Here is a tiny trained network, its code and every weight. The questions are about switching its units off for an input and a class, where a switched-off unit gives its printed mean instead of its output.

import numpy as np


def w(rows, s, z=0):
    codes = np.array(rows[::2]) - 128.0
    scale = np.full(codes.shape[1], s)
    scale[-1] = z or s
    return codes * scale


def norm(h):
    return h / np.sqrt((h * h).mean(-1, keepdims=True) + 1e-5)


def f(y):
    return np.maximum(y, 0)


def log_softmax(a):
    a = a - a.max(-1, keepdims=True)
    return a - np.log(np.exp(a).sum(-1, keepdims=True))


def net(x, mask):
    res = np.array(x, float).reshape(1, 7) / 4 @ E
    u = 0
    for l in range(3):
        y = f(norm(res) @ A[l][:, :-1].T + A[l][:, -1])
        res = res + np.where(mask[u : u + 3], y, B[l][:, -1]) @ B[l][:, :-1]
        u += 3
    return log_softmax(norm(res)[-1] @ U[:, :-1].T + U[:, -1])


A, B = {}, {}
E = w([
[78,64,116,68,106,125,142,196],'x0',
[97,101,183,86,12,154,172,86],'x1',
[33,172,137,117,75,91,203,86],'x2',
[175,53,31,162,140,127,184,112],'x3',
[185,160,189,217,106,87,218,114],'x4',
[248,182,207,154,174,110,139,110],'x5',
[135,134,151,205,79,3,138,224],'x6',
],0.0024)
A[0] = w([
[114,123,142,42,146,183,20,133,112],'0.n0',
[167,101,85,105,254,162,86,143,34],'0.n1',
[170,82,57,144,134,153,164,31,4],'0.n2',
],0.0041,0.0018)
B[0] = w([
[66,85,44,93,201,4,178,178,255],'0.n0',
[76,148,149,197,41,33,127,181,219],'0.n1',
[188,94,158,240,58,206,83,159,186],'0.n2',
],0.0037,0.0022)
A[1] = w([
[217,245,215,195,192,164,74,68,55],'1.n0',
[235,81,76,126,254,159,88,171,240],'1.n1',
[56,105,52,43,192,167,171,53,5],'1.n2',
],0.0038,0.0023)
B[1] = w([
[187,199,167,85,210,197,194,64,251],'1.n0',
[3,170,44,175,81,75,159,125,247],'1.n1',
[195,66,135,15,188,153,109,104,187],'1.n2',
],0.0053,0.0029)
A[2] = w([
[19,156,255,49,50,165,138,88,55],'2.n0',
[13,147,89,140,141,45,153,165,22],'2.n1',
[197,91,176,166,42,128,216,152,248],'2.n2',
],0.0031,0.0011)
B[2] = w([
[130,112,62,178,183,65,100,194,207],'2.n0',
[88,178,85,193,99,81,146,141,252],'2.n1',
[170,108,152,101,143,168,3,172,232],'2.n2',
],0.0049,0.0029)
U = w([
[149,87,101,172,92,218,117,94,17],'0',
[89,78,104,1,178,152,121,93,75],'1',
[185,96,237,126,84,108,90,188,38],'2',
[196,214,189,145,194,160,169,60,147],'3',
[51,143,62,175,121,49,124,192,254],'4',
],0.0094,0.0029)

Each question gives the input, the list of numbers given to net, and the class t.
The units are the neurons (one row each of A and B). Each row of codes is followed by its name. A weight is (code - 128) times the scale printed after its matrix; where a second scale follows, it is the last column's (A, B and U).
mask holds one flag per neuron, layer by layer. A switched-off neuron (its flag False) gives its mean, the last column of its row in B, instead of its output. The means were averaged over made-up inputs and are rounded, as every weight is.
A unit's drop is (log p(t) with every unit on - log p(t) with that unit switched off) / (log p(t) with every unit on - log p(t) with every unit switched off).
The circuit of an input: a set's keep is (log p(t) with only the set's units on - log p(t) with every unit switched off) / (log p(t) with every unit on - log p(t) with every unit switched off). Starting from all 9 units, units are removed one at a time, each time the one whose removal leaves the highest keep (on an exact tie, the one counted first), for as long as the keep stays at least 0.8.
circuit, biggest first: the units of the circuit, biggest drop first
most important unit: the unit with the biggest drop
k most important neurons: the k neurons with the biggest drops, biggest first
top k neurons in layer l: the k neurons of layer l with the biggest drops, biggest first
drop of u: that unit's drop, to one decimal
input [-4,-4,-8,-2,-2,8,-3], class 4: 3 most important neurons	1.n1, 0.n0, 0.n1
input [-4,-5,-2,8,-7,-8,-8], class 4: most important unit	1.n1
input [8,5,-4,3,7,0,5], class 2: circuit, biggest first	1.n1, 2.n2
input [8,4,2,7,0,-5,-1], class 1: 4 most important neurons	1.n2, 1.n1, 0.n1, 2.n1
input [-3,2,-7,8,0,-5,-5], class 4: 2 most important neurons	1.n1, 1.n0
input [-6,1,-3,0,7,-8,1], class 3: 3 most important neurons	0.n0, 0.n1, 1.n1
input [5,8,0,8,-3,3,1], class 0: circuit, biggest first	0.n2, 0.n0
input [2,-8,2,-6,3,8,7], class 3: circuit, biggest first	1.n0, 0.n0
input [7,2,3,3,8,1,8], class 2: 2 most important neurons	1.n1, 2.n2
input [1,7,0,-1,3,3,-6], class 2: circuit, biggest first	1.n1, 1.n0
input [5,-1,-5,1,-8,1,-5], class 4: 2 most important neurons	0.n1, 1.n1
input [-5,-7,-8,-5,6,-4,-5], class 4: top 2 neurons in layer 1	1.n1, 1.n2
input [-2,-2,2,0,5,-7,-4], class 0: 2 most important neurons	0.n2, 1.n1
input [-7,-4,1,-6,-8,4,0], class 4: most important unit	0.n0
input [-7,1,2,-5,-1,5,8], class 3: drop of 1.n0	0.4
input [7,2,-8,6,3,8,2], class 4: drop of 1.n1	2.0
input [1,2,-4,-8,-7,0,-1], class 4: drop of 2.n0	0.0
input [-6,0,3,1,4,-5,-3], class 0: drop of 2.n2	0.1
